Below are the code and all the weights of a small trained network. Each question names an input and a target symbol and asks about switching units off, where a switched-off unit gives its printed mean instead of its output.

import numpy as np


def w(rows, s, z=0):
    codes = np.array(rows[::2]) - 128.0
    scale = np.full(codes.shape[1], s)
    scale[-1] = z or s
    return codes * scale


def f(y):
    return y / 2 * (1 + np.tanh(0.7978845608 * (y + 0.044715 * y**3)))


def softmax(a):
    e = np.exp(a - a.max(-1, keepdims=True))
    return e / e.sum(-1, keepdims=True)


def log_softmax(a):
    a = a - a.max(-1, keepdims=True)
    return a - np.log(np.exp(a).sum(-1, keepdims=True))


def net(x, mask):
    ids = ['αβζηθλμξτφψ'.index(c) for c in x.split()]
    T = len(ids)
    res = E[ids] + P[:T]
    u = 0
    for l in range(3):
        r = res
        for j in range(2):
            rows = slice(2 * j, 2 * j + 2)
            q, k, v = (r @ M[l][rows].T for M in (Q, K, V))
            z = softmax(np.where(np.tri(T) > 0, q @ k.T / 2**0.5, -1e9)) @ v
            o = O[l][rows]
            res = res + np.where(mask[u + j], z, o[:, -1]) @ o[:, :-1]
        u += 2
        y = f(res @ A[l][:, :-1].T + A[l][:, -1])
        res = res + np.where(mask[u : u + 4], y, B[l][:, -1]) @ B[l][:, :-1]
        u += 4
    return log_softmax(res[-1] @ U[:, :-1].T + U[:, -1])


Q, K, V, O, A, B = {}, {}, {}, {}, {}, {}
E = w([
[136,24,142,201,116,162,180,95,184,198,73,97],'α',
[91,144,87,123,215,235,146,144,177,116,119,186],'β',
[179,120,68,227,152,61,140,226,123,99,67,150],'ζ',
[114,126,82,141,66,178,255,87,64,119,102,186],'η',
[109,162,213,181,102,153,146,118,132,181,137,135],'θ',
[91,143,23,141,85,127,121,8,180,101,137,113],'λ',
[132,130,155,164,194,104,66,83,184,161,153,87],'μ',
[105,57,125,84,150,94,127,113,93,176,151,185],'ξ',
[116,180,88,45,93,190,118,194,135,128,162,126],'τ',
[118,167,95,172,177,144,209,108,93,152,175,109],'φ',
[197,160,154,118,216,156,132,64,37,137,64,102],'ψ',
],0.0084)
P = w([
[145,173,97,66,130,221,74,181,119,204,131,57],'0',
[184,147,94,112,112,174,107,126,133,187,161,148],'1',
[59,148,120,137,124,131,121,118,115,151,99,118],'2',
[183,153,120,131,153,151,163,80,231,130,146,226],'3',
[5,131,147,186,162,91,171,73,132,66,88,148],'4',
[141,156,161,151,191,140,212,47,255,53,140,244],'5',
],0.004)
Q[0] = w([
[124,132,108,122,91,132,156,129,118,145,165,107],'L0H1',
[192,94,129,115,72,86,82,167,127,80,97,121],'L0H1',
[254,130,139,121,87,116,137,109,153,154,185,157],'L0H2',
[211,137,157,121,149,145,165,106,201,119,165,175],'L0H2',
],0.038)
K[0] = w([
[156,145,134,120,112,135,165,172,82,150,116,94],'L0H1',
[96,83,166,47,104,163,133,55,145,111,104,127],'L0H1',
[5,101,125,136,132,154,105,183,56,151,88,26],'L0H2',
[19,111,149,127,143,96,132,128,100,47,84,88],'L0H2',
],0.03)
V[0] = w([
[128,168,133,190,168,53,148,140,143,89,127,138],'L0H1',
[163,132,74,156,94,100,106,222,125,157,62,141],'L0H1',
[176,194,156,147,124,174,138,101,131,107,71,82],'L0H2',
[11,139,231,96,96,159,152,65,114,151,152,97],'L0H2',
],0.012)
O[0] = w([
[214,174,98,162,157,45,154,182,119,175,189,123,3],'L0H1',
[178,60,102,124,145,150,238,170,99,97,167,54,121],'L0H1',
[125,157,139,53,132,94,179,116,168,202,69,113,79],'L0H2',
[3,112,137,155,110,75,118,133,27,123,84,49,244],'L0H2',
],0.0052,0.0018)
A[0] = w([
[104,210,137,42,4,117,76,217,152,79,167,162,20],'L0N1',
[194,80,147,179,107,127,120,204,95,45,167,121,5],'L0N2',
[165,136,118,43,104,128,112,142,138,139,100,82,32],'L0N3',
[48,191,111,130,168,149,88,168,126,123,121,152,77],'L0N4',
],0.013,0.0027)
B[0] = w([
[144,69,212,58,107,89,221,94,136,3,125,32,128],'L0N1',
[33,162,73,109,136,159,73,40,180,61,75,139,201],'L0N2',
[166,86,151,159,72,154,114,97,113,135,148,177,138],'L0N3',
[250,120,127,110,121,131,146,115,179,106,193,169,253],'L0N4',
],0.0075,0.0021)
Q[1] = w([
[34,53,138,127,86,96,107,182,135,191,196,245],'L1H1',
[166,60,5,78,129,42,136,147,158,56,142,93],'L1H1',
[192,59,172,12,95,90,108,230,132,172,146,48],'L1H2',
[196,197,84,155,95,187,163,145,70,1,206,91],'L1H2',
],0.017)
K[1] = w([
[138,79,151,239,92,115,88,98,54,45,191,115],'L1H1',
[182,103,81,120,139,254,82,192,151,95,151,150],'L1H1',
[185,94,120,73,162,194,113,122,45,121,168,14],'L1H2',
[166,186,172,235,168,124,206,103,190,73,87,78],'L1H2',
],0.02)
V[1] = w([
[128,127,71,81,185,126,169,104,3,95,101,127],'L1H1',
[157,41,117,85,179,60,78,132,144,162,87,97],'L1H1',
[118,186,122,71,144,180,103,119,73,144,179,82],'L1H2',
[164,119,97,161,82,190,95,135,127,172,126,48],'L1H2',
],0.014)
O[1] = w([
[255,105,103,127,19,159,128,79,103,120,137,157,203],'L1H1',
[170,45,137,153,141,131,55,85,126,159,159,100,1],'L1H1',
[159,172,196,165,75,66,148,112,137,134,129,184,176],'L1H2',
[138,201,130,93,104,94,90,119,179,148,34,126,51],'L1H2',
],0.0054,0.0019)
A[1] = w([
[135,144,96,112,154,111,77,212,201,125,141,87,68],'L1N1',
[85,32,178,173,146,80,37,97,135,185,128,165,7],'L1N2',
[151,83,52,171,60,58,126,162,66,110,127,63,4],'L1N3',
[130,130,148,152,177,53,7,212,163,150,158,135,66],'L1N4',
],0.012,0.0029)
B[1] = w([
[162,116,148,129,88,224,164,107,112,119,112,158,140],'L1N1',
[118,143,136,73,165,216,161,95,178,155,154,52,254],'L1N2',
[42,189,215,103,152,146,144,197,176,113,83,94,118],'L1N3',
[126,254,66,87,71,190,177,148,104,144,154,35,150],'L1N4',
],0.0072,0.0045)
Q[2] = w([
[103,127,117,129,84,42,4,110,127,81,125,148],'L2H1',
[48,146,69,142,150,137,120,84,162,135,119,215],'L2H1',
[166,172,192,180,132,91,35,109,90,91,135,108],'L2H2',
[126,142,74,172,130,153,190,150,253,118,97,58],'L2H2',
],0.019)
K[2] = w([
[115,216,170,174,43,166,6,44,137,69,125,97],'L2H1',
[70,119,50,243,110,101,156,123,172,18,170,123],'L2H1',
[185,195,161,58,165,108,84,93,85,165,44,130],'L2H2',
[83,123,96,165,71,56,251,100,252,204,182,112],'L2H2',
],0.015)
V[2] = w([
[100,92,130,113,128,206,209,217,35,177,104,177],'L2H1',
[57,111,86,105,80,113,126,40,98,116,107,102],'L2H1',
[84,121,98,16,17,106,89,176,151,144,155,172],'L2H2',
[118,61,146,242,8,176,96,177,233,172,107,113],'L2H2',
],0.013)
O[2] = w([
[121,106,91,96,81,252,179,205,54,153,122,106,215],'L2H1',
[53,116,90,155,58,73,102,73,102,117,142,81,255],'L2H1',
[70,107,84,137,170,118,131,158,94,56,255,139,73],'L2H2',
[39,80,89,101,232,103,248,121,127,195,81,117,55],'L2H2',
],0.005,0.0043)
A[2] = w([
[147,32,134,129,156,130,44,159,42,198,207,107,53],'L2N1',
[52,174,203,155,148,68,120,254,72,118,113,98,73],'L2N2',
[118,113,78,158,173,144,122,234,129,83,126,60,39],'L2N3',
[197,159,130,167,146,7,158,251,59,187,133,152,248],'L2N4',
],0.013,0.0011)
B[2] = w([
[122,89,169,215,146,176,66,163,112,120,167,112,254],'L2N1',
[98,180,170,97,144,169,55,205,139,57,70,144,195],'L2N2',
[177,101,116,124,112,56,89,93,131,124,114,63,158],'L2N3',
[145,146,168,254,152,53,219,144,130,148,165,166,186],'L2N4',
],0.0097,0.0059)
U = w([
[88,81,124,91,191,128,172,114,133,187,67,78,97],'α',
[105,120,38,109,42,169,170,157,29,139,99,185,78],'β',
[190,131,68,70,211,228,134,120,219,80,135,254,92],'ζ',
[154,64,203,29,72,76,165,137,123,38,172,99,156],'η',
[78,181,158,122,121,144,97,178,146,94,74,131,113],'θ',
[151,219,85,80,152,120,115,139,111,161,191,39,123],'λ',
[172,113,86,142,124,148,113,152,154,103,92,112,4],'μ',
[45,144,60,151,133,82,67,43,163,76,117,149,121],'ξ',
[113,71,134,183,152,197,81,125,110,117,167,98,201],'τ',
[228,126,167,104,24,124,49,86,94,189,20,173,207],'φ',
[157,164,132,196,132,86,187,161,125,150,156,136,152],'ψ',
],0.0045,0.0032)

Each question gives the input, a string of symbols that net reads in full, and the target symbol t.
The units are the heads (2 rows each of Q, K, V and O) and the neurons (one row each of A and B). Each row of codes is followed by its name. A weight is (code - 128) times the scale printed after its matrix; where a second scale follows, it is the last column's (O, A, B and U).
mask holds one flag per unit, layer by layer, with each layer's heads first. A switched-off unit (its flag False) gives its mean, the last column of its rows in O or B, instead of its output. The means were averaged over made-up inputs and are rounded, as every weight is.
A unit's drop is (log p(t) with every unit on - log p(t) with that unit switched off) / (log p(t) with every unit on - log p(t) with every unit switched off).
The circuit of an input: a set's keep is (log p(t) with only the set's units on - log p(t) with every unit switched off) / (log p(t) with every unit on - log p(t) with every unit switched off). Starting from the 12 units with the biggest drops (on a tie, the unit counted first), units are removed one at a time, each time the one whose removal leaves the highest keep (on an exact tie, the one counted first), for as long as the keep stays at least 0.8.
circuit, biggest first: the units of the circuit, biggest drop first
top k neurons: the k neurons with the biggest drops, biggest first
heads that matter: for each layer, one digit per head in row order, 1 if its drop is at least 0.15 and else 0, layers parted by /
input ζ φ ψ ψ φ τ, target φ: circuit, biggest first -> [L0H1 L2H2]
input τ ξ ξ φ θ ζ, target θ: circuit, biggest first -> [L0H2 L1N3 L2N2]
input ξ ψ ξ, target φ: heads that matter -> 01 / 10 / 00
input θ μ ξ ψ η, target β: circuit, biggest first -> [L2H1 L1H2]
input θ θ ξ λ ξ, target ξ: circuit, biggest first -> [L2H1]
input ξ ξ ψ η ξ, target φ: circuit, biggest first -> [L1H1 L0H2 L2H2 L1N2]
input θ τ θ λ θ, target ξ: circuit, biggest first -> [L2H1 L1N2 L0H1]
input ζ θ ξ ψ, target ξ: heads that matter -> 11 / 00 / 10
input ξ ξ ξ θ α ζ, target α: heads that matter -> 00 / 01 / 01
input ξ α ξ, target α: heads that matter -> 00 / 10 / 01
input ξ ψ θ ψ ξ ζ, target ξ: circuit, biggest first -> [L0N2 L0H2 L2H1]
input ζ τ ξ θ, target ξ: circuit, biggest first -> [L0N2 L0H2 L0H1 L2H1]
input λ ζ λ ψ ξ, target ψ: heads that matter -> 11 / 00 / 00
input ζ β ξ ξ, target ξ: circuit, biggest first -> [L0H1 L0N2 L0H2 L2H1]
input λ φ φ, target ψ: top neuron -> [L2N4]
input λ ψ ξ φ μ ξ, target ψ: heads that matter -> 11 / 10 / 10
input θ ψ ζ θ λ, target θ: circuit, biggest first -> [L2N2 L1N3 L0H2 L0H1]
input ξ ψ α ψ, target α: heads that matter -> 01 / 10 / 01
input ψ ξ μ θ ψ ζ, target ψ: circuit, biggest first -> [L0H2 L2N4 L1N2]
input ψ θ ψ ψ θ ψ, target θ: circuit, biggest first -> [L0H2 L0N3 L1H1 L2N2]
input ψ ψ ξ ξ η, target β: heads that matter -> 00 / 10 / 10
input β φ ξ τ μ, target λ: circuit, biggest first -> [L1N4 L0H1 L1H1]
input θ ξ ξ ξ ξ ξ, target τ: circuit, biggest first -> [L1H2 L2N1 L0H2]
input θ ψ λ ζ, target λ: top 2 neurons -> [L1N4 L2N3]
input ψ ξ η ξ, target β: heads that matter -> 00 / 10 / 10
input ξ φ φ ψ ζ ξ, target ζ: heads that matter -> 01 / 00 / 00
input η ξ ξ λ λ β, target ζ: heads that matter -> 10 / 01 / 10
input μ φ φ ζ, target φ: top neuron -> [L2N3]
input ξ β ξ θ ξ θ, target τ: heads that matter -> 01 / 10 / 00
